Here is a tiny trained network, its code and every weight. The questions are about switching its units off for an input and a target symbol, where a switched-off unit gives its printed mean instead of its output.

import numpy as np


def w(rows, s, z=0):
    codes = np.array(rows[::2]) - 128.0
    scale = np.full(codes.shape[1], s)
    scale[-1] = z or s
    return codes * scale


def f(y):
    return y / 2 * (1 + np.tanh(0.7978845608 * (y + 0.044715 * y**3)))


def softmax(a):
    e = np.exp(a - a.max(-1, keepdims=True))
    return e / e.sum(-1, keepdims=True)


def log_softmax(a):
    a = a - a.max(-1, keepdims=True)
    return a - np.log(np.exp(a).sum(-1, keepdims=True))


def net(x, mask):
    ids = ['Ξγεζηθσ'.index(c) for c in x.split()]
    T = len(ids)
    res = E[ids] + P[:T]
    q, k, v = (res @ M[0].T for M in (Q, K, V))
    z = softmax(np.where(np.tri(T) > 0, q @ k.T / 2**0.5, -1e9)) @ v
    res = res + np.where(mask[0], z, O[0][:, -1]) @ O[0][:, :-1]
    y = f(res @ A[0][:, :-1].T + A[0][:, -1])
    res = res + np.where(mask[1:9], y, B[0][:, -1]) @ B[0][:, :-1]
    return log_softmax(res[-1] @ U[:, :-1].T + U[:, -1])


Q, K, V, O, A, B = {}, {}, {}, {}, {}, {}
E = w([
[181,165,157,63,147,126,177,147],'Ξ',
[150,106,67,137,150,136,117,117],'γ',
[63,103,142,137,86,150,127,70],'ε',
[102,4,135,29,197,106,124,174],'ζ',
[117,110,220,180,152,98,168,143],'η',
[114,144,100,114,102,125,208,95],'θ',
[214,115,131,141,85,17,57,38],'σ',
],0.013)
P = w([
[165,253,181,139,211,157,37,53],'0',
[137,214,134,132,169,87,79,106],'1',
[152,173,127,128,163,120,110,92],'2',
[156,144,115,131,161,114,127,82],'3',
[165,126,112,124,166,108,141,84],'4',
[149,107,96,127,160,94,160,80],'5',
[152,95,118,110,151,89,156,93],'6',
[155,80,115,102,144,86,171,94],'7',
[150,62,116,92,124,85,162,104],'8',
[149,50,119,81,116,81,170,112],'9',
[141,37,130,71,102,72,179,120],'10',
[135,24,127,54,96,70,169,128],'11',
[133,9,135,44,75,66,172,143],'12',
[138,2,140,15,82,71,173,144],'13',
],0.0072)
Q[0] = w([
[75,205,135,159,134,222,90,254],'head 0',
[214,132,153,120,64,15,67,52],'head 0',
],0.0077)
K[0] = w([
[115,254,125,168,142,167,118,130],'head 0',
[79,28,112,46,131,123,156,200],'head 0',
],0.0091)
V[0] = w([
[147,85,112,112,181,89,8,128],'head 0',
[52,107,136,96,211,160,173,169],'head 0',
],0.011)
O[0] = w([
[175,87,127,154,84,252,130,144,255],'head 0',
[102,39,86,123,227,172,168,177,75],'head 0',
],0.011,0.0066)
A[0] = w([
[73,199,163,138,113,189,101,122,161],'neuron 0',
[168,72,144,92,121,157,117,159,133],'neuron 1',
[94,103,91,132,184,162,153,163,127],'neuron 2',
[127,59,160,162,123,140,135,165,2],'neuron 3',
[90,135,154,110,142,58,111,136,92],'neuron 4',
[105,175,152,247,133,101,59,140,82],'neuron 5',
[97,200,193,126,88,94,132,108,35],'neuron 6',
[12,109,125,158,108,155,72,79,81],'neuron 7',
],0.011,0.0026)
B[0] = w([
[112,65,35,152,187,63,181,235,167],'neuron 0',
[102,165,101,176,87,156,141,99,236],'neuron 1',
[79,147,215,81,173,108,85,69,199],'neuron 2',
[175,226,82,105,133,125,117,155,196],'neuron 3',
[96,184,80,187,134,101,184,133,139],'neuron 4',
[81,63,162,151,139,174,137,120,181],'neuron 5',
[66,166,131,69,137,107,70,74,253],'neuron 6',
[187,55,52,30,137,61,2,227,126],'neuron 7',
],0.0087,0.0078)
U = w([
[53,1,224,147,172,114,194,112,207],'Ξ',
[110,178,174,96,96,172,44,94,71],'γ',
[100,69,75,95,152,71,97,160,105],'ε',
[44,211,33,135,130,81,172,110,101],'ζ',
[97,126,103,138,158,164,107,141,2],'η',
[195,103,68,203,87,188,162,151,210],'θ',
[226,217,164,64,202,86,108,179,167],'σ',
],0.0074,0.0071)

Each question gives the input, a string of symbols that net reads in full, and the target symbol t.
The units are the heads (2 rows each of Q, K, V and O) and the neurons (one row each of A and B). Each row of codes is followed by its name. A weight is (code - 128) times the scale printed after its matrix; where a second scale follows, it is the last column's (O, A, B and U).
mask holds one flag per unit, heads first, then neurons. A switched-off unit (its flag False) gives its mean, the last column of its rows in O or B, instead of its output. The means were averaged over made-up inputs and are rounded, as every weight is.
A unit's drop is (log p(t) with every unit on - log p(t) with that unit switched off) / (log p(t) with every unit on - log p(t) with every unit switched off).
The circuit of an input: a set's keep is (log p(t) with only the set's units on - log p(t) with every unit switched off) / (log p(t) with every unit on - log p(t) with every unit switched off). Starting from all 9 units, units are removed one at a time, each time the one whose removal leaves the highest keep (on an exact tie, the one counted first), for as long as the keep stays at least 0.8.
circuit, biggest first: the units of the circuit, biggest drop first
unit that matters most: the unit with the biggest drop
top k neurons: the k neurons with the biggest drops, biggest first
drop of u: that unit's drop, to one decimal
input θ σ θ Ξ σ η σ ζ, target θ: circuit, biggest first	head 0; neuron 6; neuron 1
input σ σ γ, target θ: circuit, biggest first	neuron 0; neuron 2; head 0
input θ σ σ ζ θ Ξ θ Ξ, target Ξ: unit that matters most	head 0
input σ σ σ σ σ η θ σ σ Ξ σ γ σ Ξ, target γ: circuit, biggest first	head 0; neuron 6
input η σ σ σ ζ θ θ θ, target Ξ: circuit, biggest first	head 0; neuron 2
input σ σ σ ζ ε, target θ: circuit, biggest first	neuron 6; head 0
input θ γ γ θ η γ σ σ ζ, target θ: circuit, biggest first	neuron 6; neuron 1; head 0
input Ξ ζ σ θ σ σ θ, target θ: top 2 neurons	neuron 6; neuron 2
input θ γ η γ Ξ σ Ξ ζ γ σ, target θ: circuit, biggest first	neuron 1; head 0
input ε ε η θ θ Ξ θ θ Ξ, target ζ: top 2 neurons	neuron 4; neuron 2
input θ σ σ σ σ θ θ σ σ ε, target ε: top 2 neurons	neuron 0; neuron 7
input Ξ σ σ σ θ θ η ζ θ, target Ξ: top 2 neurons	neuron 2; neuron 6
input σ σ θ η θ σ σ σ γ η σ η, target γ: top 2 neurons	neuron 6; neuron 0
input ε γ ζ η γ σ Ξ, target θ: top neuron	neuron 6
input θ γ θ ζ σ σ θ, target θ: top 2 neurons	neuron 6; neuron 5
input ζ σ γ, target θ: drop of neuron 6	0.2
input θ ζ σ Ξ, target θ: drop of neuron 6	0.5
input θ σ σ η σ ε σ σ σ θ η, target γ: drop of neuron 2	-0.1
